Below is a small trained network, with its code and all its weights. Each question gives an input and a target symbol and asks what happens when units are switched off, that is, made to give their printed mean instead of their output.

import numpy as np


def w(rows, s, z=0):
    codes = np.array(rows[::2]) - 128.0
    scale = np.full(codes.shape[1], s)
    scale[-1] = z or s
    return codes * scale


def norm(h):
    return h / np.sqrt((h * h).mean(-1, keepdims=True) + 1e-5)


def f(y):
    return y / 2 * (1 + np.tanh(0.7978845608 * (y + 0.044715 * y**3)))


def softmax(a):
    e = np.exp(a - a.max(-1, keepdims=True))
    return e / e.sum(-1, keepdims=True)


def log_softmax(a):
    a = a - a.max(-1, keepdims=True)
    return a - np.log(np.exp(a).sum(-1, keepdims=True))


def net(x, mask):
    ids = ['βεζηξπσφ'.index(c) for c in x.split()]
    T = len(ids)
    res = E[ids] + P[:T]
    u = 0
    for l in range(2):
        r = norm(res)
        for j in range(2):
            rows = slice(2 * j, 2 * j + 2)
            q, k, v = (r @ M[l][rows].T for M in (Q, K, V))
            z = softmax(np.where(np.tri(T) > 0, q @ k.T / 2**0.5, -1e9)) @ v
            o = O[l][rows]
            res = res + np.where(mask[u + j], z, o[:, -1]) @ o[:, :-1]
        u += 2
        y = f(norm(res) @ A[l][:, :-1].T + A[l][:, -1])
        res = res + np.where(mask[u : u + 8], y, B[l][:, -1]) @ B[l][:, :-1]
        u += 8
    return log_softmax(norm(res)[-1] @ U[:, :-1].T + U[:, -1])


Q, K, V, O, A, B = {}, {}, {}, {}, {}, {}
E = w([
[165,154,155],'β',
[155,97,3],'ε',
[148,181,202],'ζ',
[172,159,133],'η',
[138,10,118],'ξ',
[63,78,143],'π',
[88,190,91],'σ',
[155,127,52],'φ',
],0.024)
P = w([
[33,91,87],'0',
[91,113,122],'1',
[95,117,131],'2',
[115,148,158],'3',
[98,159,155],'4',
[92,170,141],'5',
[58,184,92],'6',
[70,168,2],'7',
],0.0042)
Q[0] = w([
[249,142,103],'L0H1',
[154,163,173],'L0H1',
[71,110,63],'L0H2',
[115,126,57],'L0H2',
],0.012)
K[0] = w([
[92,157,117],'L0H1',
[121,157,94],'L0H1',
[86,246,40],'L0H2',
[135,148,106],'L0H2',
],0.014)
V[0] = w([
[133,178,61],'L0H1',
[188,97,95],'L0H1',
[62,254,63],'L0H2',
[156,162,87],'L0H2',
],0.011)
O[0] = w([
[74,235,104,249],'L0H1',
[72,7,43,236],'L0H1',
[225,165,254,152],'L0H2',
[109,184,184,221],'L0H2',
],0.009,0.0019)
A[0] = w([
[148,200,137,121],'L0N1',
[121,194,164,95],'L0N2',
[133,201,154,44],'L0N3',
[136,81,127,116],'L0N4',
[82,98,81,59],'L0N5',
[222,121,51,88],'L0N6',
[201,101,82,218],'L0N7',
[99,87,247,251],'L0N8',
],0.015,0.0019)
B[0] = w([
[90,126,106,229],'L0N1',
[222,33,89,208],'L0N2',
[123,207,47,213],'L0N3',
[130,254,68,145],'L0N4',
[214,136,134,217],'L0N5',
[34,141,91,255],'L0N6',
[78,155,241,226],'L0N7',
[136,175,232,216],'L0N8',
],0.0056,0.0054)
Q[1] = w([
[145,84,125],'L1H1',
[120,2,143],'L1H1',
[227,130,224],'L1H2',
[199,243,116],'L1H2',
],0.0099)
K[1] = w([
[167,125,158],'L1H1',
[208,70,44],'L1H1',
[210,173,94],'L1H2',
[141,161,6],'L1H2',
],0.011)
V[1] = w([
[56,224,150],'L1H1',
[215,113,61],'L1H1',
[54,159,160],'L1H2',
[189,66,253],'L1H2',
],0.0065)
O[1] = w([
[169,211,86,190],'L1H1',
[209,109,115,156],'L1H1',
[10,168,145,124],'L1H2',
[130,64,127,3],'L1H2',
],0.013,0.0027)
A[1] = w([
[127,119,96,136],'L1N1',
[176,149,113,66],'L1N2',
[63,58,74,98],'L1N3',
[7,59,173,221],'L1N4',
[142,119,214,255],'L1N5',
[131,200,156,217],'L1N6',
[217,146,90,18],'L1N7',
[97,135,116,77],'L1N8',
],0.013,0.0029)
B[1] = w([
[151,158,134,162],'L1N1',
[57,99,116,157],'L1N2',
[127,102,255,229],'L1N3',
[8,115,99,237],'L1N4',
[109,208,215,191],'L1N5',
[56,153,217,254],'L1N6',
[96,82,93,192],'L1N7',
[207,110,124,138],'L1N8',
],0.0065,0.0045)
U = w([
[156,122,74,87],'β',
[231,72,88,178],'ε',
[159,150,155,253],'ζ',
[92,129,106,224],'η',
[30,85,145,102],'ξ',
[140,111,102,19],'π',
[106,5,70,203],'σ',
[125,115,24,128],'φ',
],0.014,0.0036)

Each question gives the input, a string of symbols that net reads in full, and the target symbol t.
The units are the heads (2 rows each of Q, K, V and O) and the neurons (one row each of A and B). Each row of codes is followed by its name. A weight is (code - 128) times the scale printed after its matrix; where a second scale follows, it is the last column's (O, A, B and U).
mask holds one flag per unit, layer by layer, with each layer's heads first. A switched-off unit (its flag False) gives its mean, the last column of its rows in O or B, instead of its output. The means were averaged over made-up inputs and are rounded, as every weight is.
A unit's drop is (log p(t) with every unit on - log p(t) with that unit switched off) / (log p(t) with every unit on - log p(t) with every unit switched off).
The circuit of an input: a set's keep is (log p(t) with only the set's units on - log p(t) with every unit switched off) / (log p(t) with every unit on - log p(t) with every unit switched off). Starting from the 12 units with the biggest drops (on a tie, the unit counted first), units are removed one at a time, each time the one whose removal leaves the highest keep (on an exact tie, the one counted first), for as long as the keep stays at least 0.8.
units of the circuit, in order: the units of the circuit, biggest drop first
top k neurons: the k neurons with the biggest drops, biggest first
top k neurons in layer l: the k neurons of layer l with the biggest drops, biggest first
drop when u is switched off: that unit's drop, to one decimal
input η β π η, target ξ: units of the circuit, in order => [L0H2; L0N6; L1H2]
input ε ε ξ ε, target σ: units of the circuit, in order => [L0N3; L1H1]
input β σ β ξ β β β ε, target ζ: units of the circuit, in order => [L0H2]
input π ξ η, target ξ: units of the circuit, in order => [L0H2; L1N3; L1H1]
input β π β π β ε, target ξ: top 3 neurons => [L0N7; L0N6; L0N3]
input ξ β π ξ β β, target σ: top 2 neurons in layer 1 => [L1N6; L1N5]
input ξ ε ξ ζ ξ ε ε, target σ: top 2 neurons in layer 1 => [L1N3; L1N6]
input β β β, target ε: units of the circuit, in order => [L0N2; L1H2]
input η β β ξ σ, target ζ: top 2 neurons in layer 0 => [L0N2; L0N6]
input ξ φ ξ π β β, target ξ: top 2 neurons => [L1N3; L0N2]
input β ε π ε ε, target ξ: top 2 neurons => [L0N6; L0N7]
input ξ π ξ π ζ, target ξ: top 2 neurons in layer 1 => [L1N4; L1N5]
input β β β β β, target ε: top 2 neurons in layer 0 => [L0N2; L0N6]
input π ε σ π β ξ, target ζ: top neuron => [L0N8]
input π β β, target ξ: top 2 neurons in layer 0 => [L0N7; L0N3]
input ε β ξ β η, target σ: top 2 neurons in layer 0 => [L0N3; L0N8]
input σ ξ ξ η β ξ β β, target φ: drop when L0H1 is switched off => 0.5
input σ β ε ξ β φ β, target φ: drop when L0H1 is switched off => 0.2
input ε η β β ξ β, target σ: drop when L1N3 is switched off => 0.1
input β ξ β η, target σ: top neuron => [L0N3]
input π β β σ ζ φ, target ζ: drop when L0H2 is switched off => 0.8
